Below are the code and all the weights of a small trained network. Each question names an input and a target symbol and asks about switching units off, where a switched-off unit gives its printed mean instead of its output.

import numpy as np


def w(rows, s, z=0):
    codes = np.array(rows[::2]) - 128.0
    scale = np.full(codes.shape[1], s)
    scale[-1] = z or s
    return codes * scale


def norm(h):
    return h / np.sqrt((h * h).mean(-1, keepdims=True) + 1e-5)


def f(y):
    return np.maximum(y, 0)


def softmax(a):
    e = np.exp(a - a.max(-1, keepdims=True))
    return e / e.sum(-1, keepdims=True)


def log_softmax(a):
    a = a - a.max(-1, keepdims=True)
    return a - np.log(np.exp(a).sum(-1, keepdims=True))


def net(x, mask):
    ids = ['ΘΩαβγδεζξπσψ'.index(c) for c in x.split()]
    T = len(ids)
    res = E[ids] + P[:T]
    u = 0
    for l in range(2):
        r = norm(res)
        for j in range(2):
            rows = slice(2 * j, 2 * j + 2)
            q, k, v = (r @ M[l][rows].T for M in (Q, K, V))
            z = softmax(np.where(np.tri(T) > 0, q @ k.T / 2**0.5, -1e9)) @ v
            o = O[l][rows]
            res = res + np.where(mask[u + j], z, o[:, -1]) @ o[:, :-1]
        u += 2
        y = f(norm(res) @ A[l][:, :-1].T + A[l][:, -1])
        res = res + np.where(mask[u : u + 16], y, B[l][:, -1]) @ B[l][:, :-1]
        u += 16
    return log_softmax(norm(res)[-1] @ U[:, :-1].T + U[:, -1])


Q, K, V, O, A, B = {}, {}, {}, {}, {}, {}
E = w([
[185,97,152,35],'Θ',
[186,101,157,31],'Ω',
[192,3,175,135],'α',
[97,170,187,233],'β',
[159,148,164,229],'γ',
[61,57,179,150],'δ',
[57,69,114,63],'ε',
[134,22,107,102],'ζ',
[169,186,98,78],'ξ',
[172,41,103,132],'π',
[54,160,124,100],'σ',
[190,82,111,198],'ψ',
],0.019)
P = w([
[141,173,234,90],'0',
[125,144,154,90],'1',
[125,140,135,91],'2',
[121,140,114,106],'3',
[118,134,88,126],'4',
[110,140,61,134],'5',
[103,131,36,126],'6',
[96,127,4,136],'7',
],0.016)
Q[0] = w([
[157,44,111,221],'L0H1',
[255,148,133,88],'L0H1',
[71,75,52,218],'L0H2',
[146,64,120,62],'L0H2',
],0.044)
K[0] = w([
[139,79,59,198],'L0H1',
[159,100,243,140],'L0H1',
[95,109,1,190],'L0H2',
[177,210,166,99],'L0H2',
],0.047)
V[0] = w([
[13,253,107,59],'L0H1',
[213,201,103,146],'L0H1',
[40,133,135,82],'L0H2',
[133,71,146,150],'L0H2',
],0.05)
O[0] = w([
[3,214,197,24,199],'L0H1',
[98,205,62,176,5],'L0H1',
[74,84,63,117,190],'L0H2',
[140,90,161,168,152],'L0H2',
],0.03,0.022)
A[0] = w([
[146,153,145,166,107],'L0N1',
[168,122,60,111,160],'L0N2',
[165,105,175,70,65],'L0N3',
[137,151,119,127,66],'L0N4',
[235,139,50,85,165],'L0N5',
[150,73,196,82,52],'L0N6',
[172,153,82,127,129],'L0N7',
[217,164,54,45,2],'L0N8',
[41,202,147,192,148],'L0N9',
[109,147,209,183,129],'L0N10',
[27,77,139,219,123],'L0N11',
[76,5,107,90,132],'L0N12',
[176,41,158,126,48],'L0N13',
[153,205,120,136,176],'L0N14',
[179,158,174,106,85],'L0N15',
[110,183,139,246,147],'L0N16',
],0.031,0.0095)
B[0] = w([
[86,114,110,125,140],'L0N1',
[90,44,90,156,175],'L0N2',
[137,163,128,194,179],'L0N3',
[143,117,143,136,129],'L0N4',
[44,16,104,146,205],'L0N5',
[158,201,100,173,200],'L0N6',
[99,96,77,150,160],'L0N7',
[155,61,2,75,147],'L0N8',
[226,166,91,44,241],'L0N9',
[130,69,56,127,161],'L0N10',
[225,172,219,130,166],'L0N11',
[156,243,198,122,248],'L0N12',
[218,181,154,21,204],'L0N13',
[102,155,72,130,171],'L0N14',
[138,113,122,200,140],'L0N15',
[109,209,63,112,162],'L0N16',
],0.06,0.017)
Q[1] = w([
[130,143,253,128],'L1H1',
[85,220,193,110],'L1H1',
[116,207,56,81],'L1H2',
[93,20,105,158],'L1H2',
],0.054)
K[1] = w([
[95,20,239,189],'L1H1',
[254,122,141,202],'L1H1',
[43,196,76,118],'L1H2',
[204,51,46,234],'L1H2',
],0.041)
V[1] = w([
[77,76,195,82],'L1H1',
[186,24,153,21],'L1H1',
[254,220,106,202],'L1H2',
[39,162,47,220],'L1H2',
],0.028)
O[1] = w([
[91,161,155,54,50],'L1H1',
[110,37,149,117,194],'L1H1',
[180,113,117,255,168],'L1H2',
[107,192,141,99,3],'L1H2',
],0.028,0.015)
A[1] = w([
[114,121,133,138,78],'L1N1',
[91,114,234,152,2],'L1N2',
[126,155,142,125,116],'L1N3',
[120,143,83,91,90],'L1N4',
[165,125,175,117,72],'L1N5',
[131,160,154,106,80],'L1N6',
[145,27,188,106,4],'L1N7',
[3,138,185,156,22],'L1N8',
[119,85,142,158,55],'L1N9',
[98,124,139,125,55],'L1N10',
[116,86,150,178,132],'L1N11',
[150,137,111,155,139],'L1N12',
[125,137,153,76,111],'L1N13',
[39,225,138,140,99],'L1N14',
[118,131,128,89,51],'L1N15',
[62,147,117,162,57],'L1N16',
],0.047,0.0058)
B[1] = w([
[110,144,132,132,129],'L1N1',
[153,33,64,195,184],'L1N2',
[125,152,147,157,182],'L1N3',
[179,125,77,85,204],'L1N4',
[111,132,177,186,198],'L1N5',
[118,137,150,181,219],'L1N6',
[57,8,152,51,180],'L1N7',
[178,73,184,2,197],'L1N8',
[144,194,168,149,159],'L1N9',
[156,134,144,120,141],'L1N10',
[160,211,104,156,167],'L1N11',
[129,154,144,101,179],'L1N12',
[116,145,137,195,225],'L1N13',
[20,83,132,189,251],'L1N14',
[178,127,111,147,173],'L1N15',
[90,98,98,49,138],'L1N16',
],0.078,0.018)
U = w([
[90,80,49,121,92],'Θ',
[109,104,73,124,83],'Ω',
[132,114,117,125,24],'α',
[206,169,70,19,220],'β',
[130,143,92,120,91],'γ',
[195,210,215,143,167],'δ',
[37,91,160,247,91],'ε',
[204,22,206,72,72],'ζ',
[44,187,38,170,176],'ξ',
[162,57,101,157,93],'π',
[75,137,180,2,255],'σ',
[141,122,39,246,161],'ψ',
],0.01,0.0028)

Each question gives the input, a string of symbols that net reads in full, and the target symbol t.
The units are the heads (2 rows each of Q, K, V and O) and the neurons (one row each of A and B). Each row of codes is followed by its name. A weight is (code - 128) times the scale printed after its matrix; where a second scale follows, it is the last column's (O, A, B and U).
mask holds one flag per unit, layer by layer, with each layer's heads first. A switched-off unit (its flag False) gives its mean, the last column of its rows in O or B, instead of its output. The means were averaged over made-up inputs and are rounded, as every weight is.
A unit's drop is (log p(t) with every unit on - log p(t) with that unit switched off) / (log p(t) with every unit on - log p(t) with every unit switched off).
The circuit of an input: a set's keep is (log p(t) with only the set's units on - log p(t) with every unit switched off) / (log p(t) with every unit on - log p(t) with every unit switched off). Starting from the 12 units with the biggest drops (on a tie, the unit counted first), units are removed one at a time, each time the one whose removal leaves the highest keep (on an exact tie, the one counted first), for as long as the keep stays at least 0.8.
units of the circuit, in order: the units of the circuit, biggest drop first
k most important neurons: the k neurons with the biggest drops, biggest first
k most important neurons of layer l: the k neurons of layer l with the biggest drops, biggest first
heads that matter: for each layer, one digit per head in row order, 1 if its drop is at least 0.15 and else 0, layers parted by /
input ξ δ ε δ, target ε: units of the circuit, in order => (L0N9)
input β ε β δ σ ξ, target β: units of the circuit, in order => (L0H1, L0N9)
input β β δ Ω, target β: heads that matter => 10 / 00
input ε β β δ δ σ Θ, target ε: heads that matter => 00 / 00
input β Θ Θ δ, target δ: 3 most important neurons => (L0N12, L0N6, L0N13)
input σ β β γ β ζ γ, target ξ: units of the circuit, in order => (L0H1, L0N16, L1H2)
input δ β δ Θ δ β δ ψ, target ψ: 2 most important neurons of layer 0 => (L0N9, L0N16)
input β ξ γ β, target ξ: 2 most important neurons => (L1N14, L0N9)
input Θ δ ξ ε α β β, target β: units of the circuit, in order => (L0N9, L0H1)
input ξ ε Ω ξ δ Θ, target ξ: heads that matter => 10 / 00
input Ω δ δ, target δ: heads that matter => 10 / 00
input δ β β β Θ, target δ: heads that matter => 00 / 00
input δ δ β Ω, target δ: heads that matter => 10 / 00
input δ δ Θ ψ β, target ψ: units of the circuit, in order => (L0H1)
input π δ β ξ Θ ε, target ξ: 2 most important neurons => (L0N9, L0N5)
input β β ξ α δ β ε Ω, target β: heads that matter => 11 / 00
input ε β δ, target ε: 2 most important neurons => (L0N9, L1N14)
input β ψ σ β Θ, target β: 2 most important neurons => (L0N9, L0N12)
input ε Θ ζ ζ ξ, target ε: 4 most important neurons of layer 0 => (L0N6, L0N5, L0N2, L0N3)
input β δ δ β γ ζ β σ, target σ: most important neuron => (L1N8)
input ε β δ β β ζ Θ, target ε: 2 most important neurons => (L0N12, L1N14)
